Below is a small trained network, with its code and all its weights. Each question gives an input and a class and asks what happens when units are switched off, that is, made to give their printed mean instead of their output.

import numpy as np


def w(rows, s, z=0):
    codes = np.array(rows[::2]) - 128.0
    scale = np.full(codes.shape[1], s)
    scale[-1] = z or s
    return codes * scale


def norm(h):
    return h / np.sqrt((h * h).mean(-1, keepdims=True) + 1e-5)


def f(y):
    return y / 2 * (1 + np.tanh(0.7978845608 * (y + 0.044715 * y**3)))


def log_softmax(a):
    a = a - a.max(-1, keepdims=True)
    return a - np.log(np.exp(a).sum(-1, keepdims=True))


def net(x, mask):
    res = np.array(x, float).reshape(1, 3) / 4 @ E
    u = 0
    for l in range(2):
        y = f(norm(res) @ A[l][:, :-1].T + A[l][:, -1])
        res = res + np.where(mask[u : u + 8], y, B[l][:, -1]) @ B[l][:, :-1]
        u += 8
    return log_softmax(norm(res)[-1] @ U[:, :-1].T + U[:, -1])


A, B = {}, {}
E = w([
[43,46,209,179,98,84,162,150,85,91],'x0',
[97,124,116,82,125,188,195,195,100,93],'x1',
[110,28,156,197,157,119,209,254,232,64],'x2',
],0.0095)
A[0] = w([
[114,162,131,136,140,127,137,120,123,105,61],'L0N1',
[88,81,135,163,182,29,115,133,182,40,157],'L0N2',
[214,134,94,121,139,118,67,95,19,134,186],'L0N3',
[123,72,181,82,149,139,186,168,150,132,85],'L0N4',
[59,92,115,123,84,49,185,96,60,110,4],'L0N5',
[138,120,150,155,136,130,161,75,204,151,60],'L0N6',
[87,133,25,99,128,147,148,155,166,126,117],'L0N7',
[87,130,253,95,58,114,154,177,70,94,188],'L0N8',
],0.0075,0.0014)
B[0] = w([
[130,130,135,188,80,151,189,79,140,69,122],'L0N1',
[179,121,103,151,174,153,73,60,82,160,232],'L0N2',
[120,87,72,133,100,142,205,112,127,158,254],'L0N3',
[176,151,75,36,157,149,113,100,185,196,194],'L0N4',
[34,158,158,50,117,106,140,96,126,163,198],'L0N5',
[79,84,141,169,166,110,159,123,72,104,147],'L0N6',
[119,174,170,128,111,206,153,132,151,51,165],'L0N7',
[130,138,172,70,121,1,156,140,78,144,238],'L0N8',
],0.0095,0.0066)
A[1] = w([
[160,177,67,137,16,152,86,73,136,151,24],'L1N1',
[140,196,134,41,85,137,155,163,97,165,186],'L1N2',
[181,92,210,140,114,79,188,204,152,64,43],'L1N3',
[167,196,134,89,174,225,95,189,181,36,2],'L1N4',
[92,125,161,128,112,110,89,147,115,241,114],'L1N5',
[160,165,126,86,80,187,127,203,143,2,101],'L1N6',
[24,135,214,117,72,91,98,104,145,126,27],'L1N7',
[151,88,142,239,174,147,68,88,174,99,79],'L1N8',
],0.0081,0.001)
B[1] = w([
[238,163,95,111,107,161,205,99,194,148,245],'L1N1',
[122,90,162,214,123,173,93,129,180,135,253],'L1N2',
[236,155,167,99,165,154,119,150,169,200,161],'L1N3',
[5,167,159,80,91,115,83,125,109,70,230],'L1N4',
[106,99,57,158,103,194,173,235,124,58,205],'L1N5',
[63,180,170,152,196,154,91,186,156,32,195],'L1N6',
[63,188,60,147,109,73,159,159,3,1,202],'L1N7',
[87,116,143,232,158,138,53,81,84,167,193],'L1N8',
],0.0084,0.0061)
U = w([
[185,103,126,158,38,115,62,201,154,90,2],'0',
[31,109,95,81,82,41,171,146,25,76,140],'1',
[41,199,151,101,148,199,79,174,198,25,149],'2',
[155,75,132,245,194,118,9,90,134,165,135],'3',
[236,155,52,135,67,183,176,69,164,165,183],'4',
[209,60,169,44,188,100,149,203,170,171,113],'5',
],0.012,0.0056)

Each question gives the input, the list of numbers given to net, and the class t.
The units are the neurons (one row each of A and B). Each row of codes is followed by its name. A weight is (code - 128) times the scale printed after its matrix; where a second scale follows, it is the last column's (A, B and U).
mask holds one flag per neuron, layer by layer. A switched-off neuron (its flag False) gives its mean, the last column of its row in B, instead of its output. The means were averaged over made-up inputs and are rounded, as every weight is.
A unit's drop is (log p(t) with every unit on - log p(t) with that unit switched off) / (log p(t) with every unit on - log p(t) with every unit switched off).
The circuit of an input: a set's keep is (log p(t) with only the set's units on - log p(t) with every unit switched off) / (log p(t) with every unit on - log p(t) with every unit switched off). Starting from the 12 units with the biggest drops (on a tie, the unit counted first), units are removed one at a time, each time the one whose removal leaves the highest keep (on an exact tie, the one counted first), for as long as the keep stays at least 0.8.
units of the circuit, in order: the units of the circuit, biggest drop first
unit that matters most: the unit with the biggest drop
top k neurons in layer l: the k neurons of layer l with the biggest drops, biggest first
drop of u: that unit's drop, to one decimal
input [2,-4,-3], class 4: units of the circuit, in order => L0N8, L1N1
input [7,4,7], class 5: units of the circuit, in order => L1N3
input [-6,-2,5], class 2: units of the circuit, in order => L0N7, L1N4
input [-8,4,-2], class 2: units of the circuit, in order => L0N7, L1N4
input [-6,-4,2], class 3: top 3 neurons in layer 0 => L0N4, L0N6, L0N8
input [0,1,6], class 3: top 3 neurons in layer 0 => L0N2, L0N5, L0N3
input [2,1,7], class 5: top 2 neurons in layer 0 => L0N4, L0N8
input [3,-4,-5], class 4: top 3 neurons in layer 1 => L1N1, L1N4, L1N6
input [4,-2,7], class 3: top 2 neurons in layer 0 => L0N2, L0N3
input [-8,-4,4], class 2: top 2 neurons in layer 0 => L0N7, L0N2
input [2,-1,5], class 3: drop of L1N8 => 0.1
input [2,-4,8], class 3: drop of L0N2 => 0.3
input [3,-4,4], class 3: drop of L0N2 => 0.7
input [-8,-5,5], class 3: unit that matters most => L1N8
